Facts:
batrom (Π 173) (δ klemon)
begol (Π 452) (Ξ digifus) (δ vatruk)
bidron (Π 775) (δ grastis) (σ grovor)
biklal (Π 524) (Ξ fifemal) (δ drula)
bisem (Π 240) (δ zako)
bivo (Π 775)
bretrar (Π 452) (Ξ dopu) (δ dridrukla)
brisin (Π 775) (Ξ skobrur) (δ skidru)
bronil (Π 409) (Ξ digifus) (δ muklel) (σ lastir)
bruzok (Π 775) (δ drure)
buskem (Π 173) (δ digifus)
daflik (Π 452) (δ begol) (σ munes)
dagro (Π 173) (δ trikun)
digifus (Π 173) (δ nopigin)
dopu (Π 173) (δ todes)
dresi (Π 452) (Ξ gronuk) (δ vifos) (σ farer,brisin,pime)
dridrukla (Π 452) (Ξ bruzok) (δ flegris)
drigi (Π 452) (δ lostel) (σ daflik)
drili (Π 775) (δ dripus)
dripus (Π 173) (σ dridrukla,maten,pevar)
drirer (Π 409) (σ vadra)
droplen (Π 524) (δ stozi) (σ zivir)
drotrim (Π 524) (δ telel) (σ kibi,telel)
drukuzem (Π 240)
drula (Π 240) (δ tukodek) (σ klorir,ploneku)
drure (Π 173) (δ gronuk)
druvi (Π 452) (δ drili)
dufen (Π 524) (δ zuvu)
duflor (Π 524) (δ grovor) (σ bidron)
fabri (Π 775) (δ famun)
famun (Π 173)
farer (Π 79) (δ stafla)
fide (Π 524) (δ velen) (σ zako,velen)
fifemal (Π 452) (δ floskir)
fiplak (Π 452) (δ korum)
fistes (Π 79) (δ brisin) (σ skidru)
flegris (Π 452) (δ tutum) (σ druvi)
flemibi (Π 452) (σ drigi,begol)
fleple (Π 524) (δ trutos)
flepo (Π 173) (δ kledril)
flifa (Π 775) (δ fulu) (σ fulu,sestadre)
floskir (Π 173) (δ batrom) (σ fabri)
fugo (Π 409) (δ kibi)
fulu (Π 173) (Ξ stelor)
ginepe (Π 173) (δ bidron)
grastis (Π 173) (δ truvar) (σ ginepe)
grebegri (Π 775) (Ξ stavi) (δ stopil) (σ todes)
grekur (Π 524) (δ stefu) (σ zakluk)
gritris (Π 240) (δ sekin)
gronuk (Π 173) (δ keper) (σ keper)
grovor (Π 452) (σ bidron)
gruplen (Π 452) (Ξ sistan) (δ plelil) (σ plelil)
gruvi (Π 524) (δ nenar)
gugral (Π 409) (δ zosun) (σ trikun)
guka (Π 79) (δ fistes) (σ brisin)
keper (Π 240) (Ξ dopu) (σ makler)
kibi (Π 775) (Ξ kuva)
kledril (Π 409) (δ drirer) (σ flepo)
klelo (Π 524) (Ξ dopu) (δ kudis)
klemon (Π 775) (δ skamano)
kligres (Π 409) (Ξ digifus) (δ flepo)
kloplar (Π 524) (δ saplik)
klorir (Π 409) (δ skasel) (σ skasel,biklal,tukodek)
klumil (Π 775) (δ bisem)
korum (Π 79) (δ pligon)
kudis (Π 524) (δ kuva)
kuva (Π 79)
lastir (Π 173) (δ skami) (σ flifa)
lirol (Π 409) (Ξ gritris) (δ piplo)
lostel (Π 173) (δ flemibi) (σ flemibi)
lumudon (Π 409) (δ stavi) (σ ritrenon)
makler (Π 173) (δ bruzok)
maten (Π 524) (δ druvi)
moruplo (Π 452)
muklel (Π 409) (δ flifa)
munes (Π 173) (δ daflik)
mustum (Π 79)
nenar (Π 173) (δ pibor) (σ zaru,pibor)
nofli (Π 173) (δ pliplen) (σ skami,flifa,lastir)
nopigin (Π 452)
noplum (Π 409) (δ vadra) (σ drirer,flepo,kligres)
paka (Π 79) (Ξ fifemal) (δ makler)
paplo (Π 524)
pevar (Π 173) (Ξ digifus) (δ skoplar)
pibor (Π 409) (δ tragutam) (σ tragutam)
pime (Π 79) (δ dresi) (σ stafla,vifos)
piplo (Π 775) (δ trodek) (σ lirol,gugral)
plefla (Π 173) (δ zakluk)
plelil (Π 452)
pligon (Π 409) (δ ploneku)
pliplen (Π 173) (Ξ tatruru) (δ lastir) (σ lastir)
ploneku (Π 524) (δ klorir) (σ biklal)
ploru (Π 173) (δ sestadre) (σ bronil)
pode (Π 775) (δ kligres) (σ vadra)
postir (Π 775) (δ tatruru) (σ zosun)
ritrenon (Π 775) (δ lumudon)
saplik (Π 524) (δ sebos) (σ sebos)
sebos (Π 173) (Ξ drigi) (δ skibrek)
sekin (Π 240) (Ξ zegan)
sestadre (Π 79) (δ bronil)
sistan (Π 524) (δ fleple)
skamano (Π 775) (δ grebegri) (σ batrom,stopil)
skami (Π 240) (δ ploru) (σ fulu,muklel,pliplen)
skasel (Π 240) (δ biklal) (σ ploneku)
skibrek (Π 524) (δ buskem) (σ saplik,sebos)
skidru (Π 775) (Ξ zaru) (σ dresi)
skigror (Π 240) (Ξ vifos) (δ paka) (σ paka)
skobrur (Π 775)
skoplar (Π 173) (Ξ pligon) (δ maten) (σ druvi)
skuflek (Π 240) (Ξ digifus) (δ plefla) (σ stefu)
stafla (Π 452) (Ξ klumil) (δ pime) (σ dresi,farer,brisin)
stavi (Π 524) (δ moruplo) (σ ritrenon)
stefu (Π 240)
stelor (Π 409)
stopil (Π 775) (δ fabri) (σ klemon)
stozi (Π 173) (δ zivir) (σ zivir,droplen)
tamu (Π 524)
tatruru (Π 173) (δ dagro)
telel (Π 775) (δ fugo) (σ fugo)
tevu (Π 79)
todes (Π 173) (Ξ zaru) (δ fifemal) (σ famun)
todriru (Π 240) (δ trivo)
toflobor (Π 452) (Ξ stozi) (σ nenar)
tragutam (Π 79) (Ξ dopu) (δ toflobor) (σ zaru,pibor)
trikun (Π 775) (δ lirol) (σ gugral,dagro)
trivo (Π 173) (Ξ mustum)
trodek (Π 240) (Ξ gritris) (δ zuzen)
trutos (Π 524) (σ zako)
truvar (Π 79) (δ duflor)
tukodek (Π 240) (δ tamu)
tustas (Π 173) (Ξ buskem) (δ ginepe)
tutum (Π 173) (δ pevar)
vadra (Π 409) (δ pode) (σ kligres)
vatruk (Π 409) (δ drigi) (σ flemibi,begol,lostel)
velen (Π 524) (Ξ kloplar) (δ dufen)
vifos (Π 452) (δ guka) (σ farer,stafla)
vuzi (Π 173)
zakluk (Π 240) (δ grekur) (σ stefu)
zako (Π 524) (δ fide) (σ fleple)
zaru (Π 409) (Ξ zegan) (δ gruvi)
zegan (Π 409)
zevin (Π 409) (Ξ druvi) (δ gruplen)
zivir (Π 173) (Ξ telel)
zosun (Π 452) (Ξ digifus) (δ postir)
zuvu (Π 452) (δ sistan)
zuzen (Π 775)

Known rows:
[ 20 -20  -2  -8   6   7  -1 -20  -5   6   9  -2  10  -7   5  -9 -14   4
   0   6  17  -5 -16   1  -1 -19   4] -> ploneku
[  6   7  13   6  25 -13   9 -17 -20  -2   6   7   1  -4  19  -3 -10  -8
  16  -9  20   3 -11  -5 -12 -14  15] -> kledril
[ 31  23  -7  59  -1  -5  18 -13  -3 -22  15  28 -14  23  36   9  -8   3
  10  -4   4   5 -11  -6   8  18  29] -> flifa
[-39  24   8  30   5  -1 -31  -1  13 -78 -59 -14   7 -40   3   1  21  -4
  55  -7  25  17  23   5  47  26  -3] -> keper
[ 21  -2   2 -11  -4  12   3   2  -1  14   5 -17  21  -2 -22  -6 -17 -10
 -30   8   3 -10   0   6 -12  -8   4] -> lumudon
[ 10  -7   1  -8  19  -6   5 -22 -13   1   5   1   7  -6  11  -5 -13  -3
  10   0  21  -1 -14  -1 -10 -20   7] -> klorir
[-29  23   9  31  -3  15  11 -13  12 -59  -1  17 -19  -1  17  27  35  16
  43  -5 -14  17   1  14  19  20 -18] -> grebegri
[ 17  15  10  -9  -1  14   9   4  -4  13   8 -24  23  -2 -23  -2 -21 -22
 -42  15   2 -12   2   4 -11  -7  -1] -> gugral
[  3 -11  -2 -19  13 -24  -2  -1  -7  17   3   6   2  -1  12  -8  -4  -4
  16 -17  14   2  -4 -14 -14 -13  17] -> buskem
[-41  23  13  -2   8   4  13   5   9 -41   1  12 -13 -14   3  20  34  12
  58 -26 -13  23   7  13   7  11  -8] -> lirol
[ 19  -2  -1 -12  -6  17  -2  18  -4  26   9  -9  10 -10 -16 -11 -15  -2
 -33   1   1  -7   3   2   2  -8   4] -> kudis
[ 28  24   4  47 -23 -10  16   3  -2   6  -8  23   7  21  32   5  20   5
  35 -26   9   2   1 -32 -24   9  30] -> famun
[-45  -5  -7  -3 -43  -6   2  30  -5  10 -31 -31 -37   3 -43  -3   9  27
  20  59 -50  35  28  32  -3  -4 -57] -> zosun
[ 15  -5  -2 -21 -15  -1  -4  18   3  30   0 -14  18   3 -21 -10  -9  -9
 -22  -5   0  -9   9 -11 -14  -5   9] -> plefla
[ 13  -3  -2 -22 -16  -2  -2  16   1  31  -3 -14  14   2 -18  -9 -10 -11
 -23  -5   1  -8  11 -10 -16  -4  10] -> ginepe
[ 33  24   5  56 -14   6  17   2 -11   0   6  31  -1  11  35   2  17  18
  24 -23   6   4  -9 -23  -8   7  24] -> tamu
[  4  15   1  -5   6  18  -2  22  -5  23  13  -5   4  -7 -15   1 -18  -8
 -61   7  -7 -12   5   5  13   2  -4] -> klumil

Rows:
No name comes twice in this set of rows, the named rows included.
[-19   0 -10 -38 -31   0  13  14  44 -43   5 -28   2  -1 -46   5  -4 -16
  17  10 -24  21  30  32   9  23   3]  pliplen
[-37  16  12 -25 -14  26   3  12  25 -23  -5 -25   5 -14 -40  20  11 -10
 -11   8 -28   0  26  34   9  15 -28]  skigror
[ 33 -20 -28 -22 -17 -21   6  -4  18  -2  12 -12   6  15 -19 -18 -38 -20
  -2  11   3   6   5   7  -6   5  37]  lastir
[-32   0   4 -43 -27  14  -1  24  29 -12  -7 -23   7 -14 -43   6  23   3
  14  -4 -23   8  27  15   2  10 -20]  trivo
[-52  -1   5  -9  10 -13   0 -14  21 -44   0   1  -8   1  11  16  37  -1
  41   3  -7  21   8   8  16   5 -24]  toflobor
[  6  14   7  29   1 -20   8  -2  -7   2   2  25  -6  20  38   6  17   0
  14 -13   8  -1  -3 -29   0   5  15]  druvi
[-15  25   6  25 -35   4  18   8  26 -39  -9  16  -7  10   9  20  51  19
  73 -29 -18  20  17  -3  -6  26   5]  fulu
[  2 -28 -22  -2   1   0 -13  -2   7  19   1   9  -7   7   5   2 -14  11
 -39   4  -5 -18 -10  -9  16   5  -7]  kuva
[ 10  -1  39   5   4 -12  21 -20 -27 -12 -12  -3 -20  18  44  24  -6  -3
  16   5  19 -21 -15 -40   5  -3   7]  grovor
[  1   7   7   9  26 -16   5 -26 -15  -4   2  10  -1   2  25  10 -13  -9
  11   2  22  -7 -11  -2  -7 -13   7]  skasel
[-41 -19 -16  -4 -43  -8  -4  17  -3   8 -34 -20 -40   0 -35  -2  10  42
  36  61 -42  33  20  30  -3  -7 -58]  begol
[ 18  12  -2 -21 -13 -15  16  13   9   8  13 -27  13  14 -31 -10 -35 -40
 -33  14  -4  -1  20   6 -10   6  25]  nofli

Now the same objects, written a new way:
Known rows:
[  1  25   1 -38   4   4  -8 -15  -6 -16 -13 -18   8   9] -> plelil
[ -5  44  15 -68   3   3 -10 -33 -31   1   4 -21  10 -27] -> zegan
[ -5  25   4 -39  -1   9   0  -7 -14 -23 -13 -12   2   6] -> batrom
[-16  34   2 -38 -15  10  -2  -6 -18 -12 -24  -8  11  -8] -> skamano
[ -9  34   4 -38 -18   5   5  -4  -7  -8 -26  -5  23 -15] -> stopil
[-13  36  -4 -39 -11   4 -10  -2 -19  -2 -20   1  10  -6] -> fistes
[ -5  24  13 -33   8   4  -1 -20  -9 -13 -15 -18   5  12] -> ginepe
[ -2  20   3 -40   1   9  -7 -12 -14 -21 -17 -18   6   5] -> tutum
[ -8  27   0 -41 -16   6  -5 -22 -15  -3 -19 -27  10   8] -> pode
[-16  35  -1 -39   1   8  -3  -8  -9 -10 -14 -19  14   2] -> drukuzem
[ -1  36   3 -36  -3   9  -6   0 -13 -22 -19  -6   6  -7] -> flemibi
[-19  32   4 -34  -3  10  -8 -26 -13  -2 -16 -21  14   7] -> lumudon
[-14  40  -3 -47 -15  13 -14  -7 -17 -13 -22  -6  10   0] -> duflor
[-21  33  -5 -42  -7  17  -6 -14 -16 -15 -15 -11  15  -2] -> klorir
[  3  41  -1 -42  -2   3   5  -3  -6 -18 -25   2   9  -3] -> druvi
[-20  32  -1 -51 -12   6  -8 -11  -4 -11 -19  -1   1  -4] -> sestadre
[ -3  31  -2 -38  -1  10   3  -6 -19 -21 -25  -6  -2   1] -> gronuk

Rows:
No name comes twice in this set of rows, the named rows included.
[ -4  27  12 -34   8   5 -18 -16  -9 -10 -19 -24   7   7]  gruplen
[-16  36   6 -46 -14  14 -13  -3  -6 -13 -12   2  21  -5]  biklal
[-18  33   5 -36   7   6  -4 -19  -7  -6 -12 -26  10   9]  bisem
[-10  44  -4 -45 -12   7   2  -9 -11  -8 -30   2  18  -4]  sistan
[-13  29  10 -36  -3   6 -18 -22  -7  -3 -11 -15  13  10]  paka
[-16  31  -7 -41  -3  10   0 -27 -11  -4 -19 -18  14  11]  pligon
[ -1  30  -9 -40   5   1  -4  -6 -22 -12 -19  -2   1   9]  vifos
[-24  26  25 -24 -13 -35 -27  -6  -6 -40  -8 -29  21  21]  zosun
[ -9  38  -4 -38  -6   5  -4 -22 -11  -7 -22  -8  10   6]  mustum
[-17  29  -4 -44 -11  12  -6 -17 -11  -8 -12 -18  14   5]  pibor
[ -2  25  -4 -43   2   4 -10 -12 -10 -17 -16 -17   5   8]  moruplo
[-15  29  -4 -41   3   8  -6 -17 -10  -9 -11 -25  11   6]  zakluk
[-16  43  -3 -35  -1  11  -3   1 -11 -16 -23 -11  20 -13]  drula

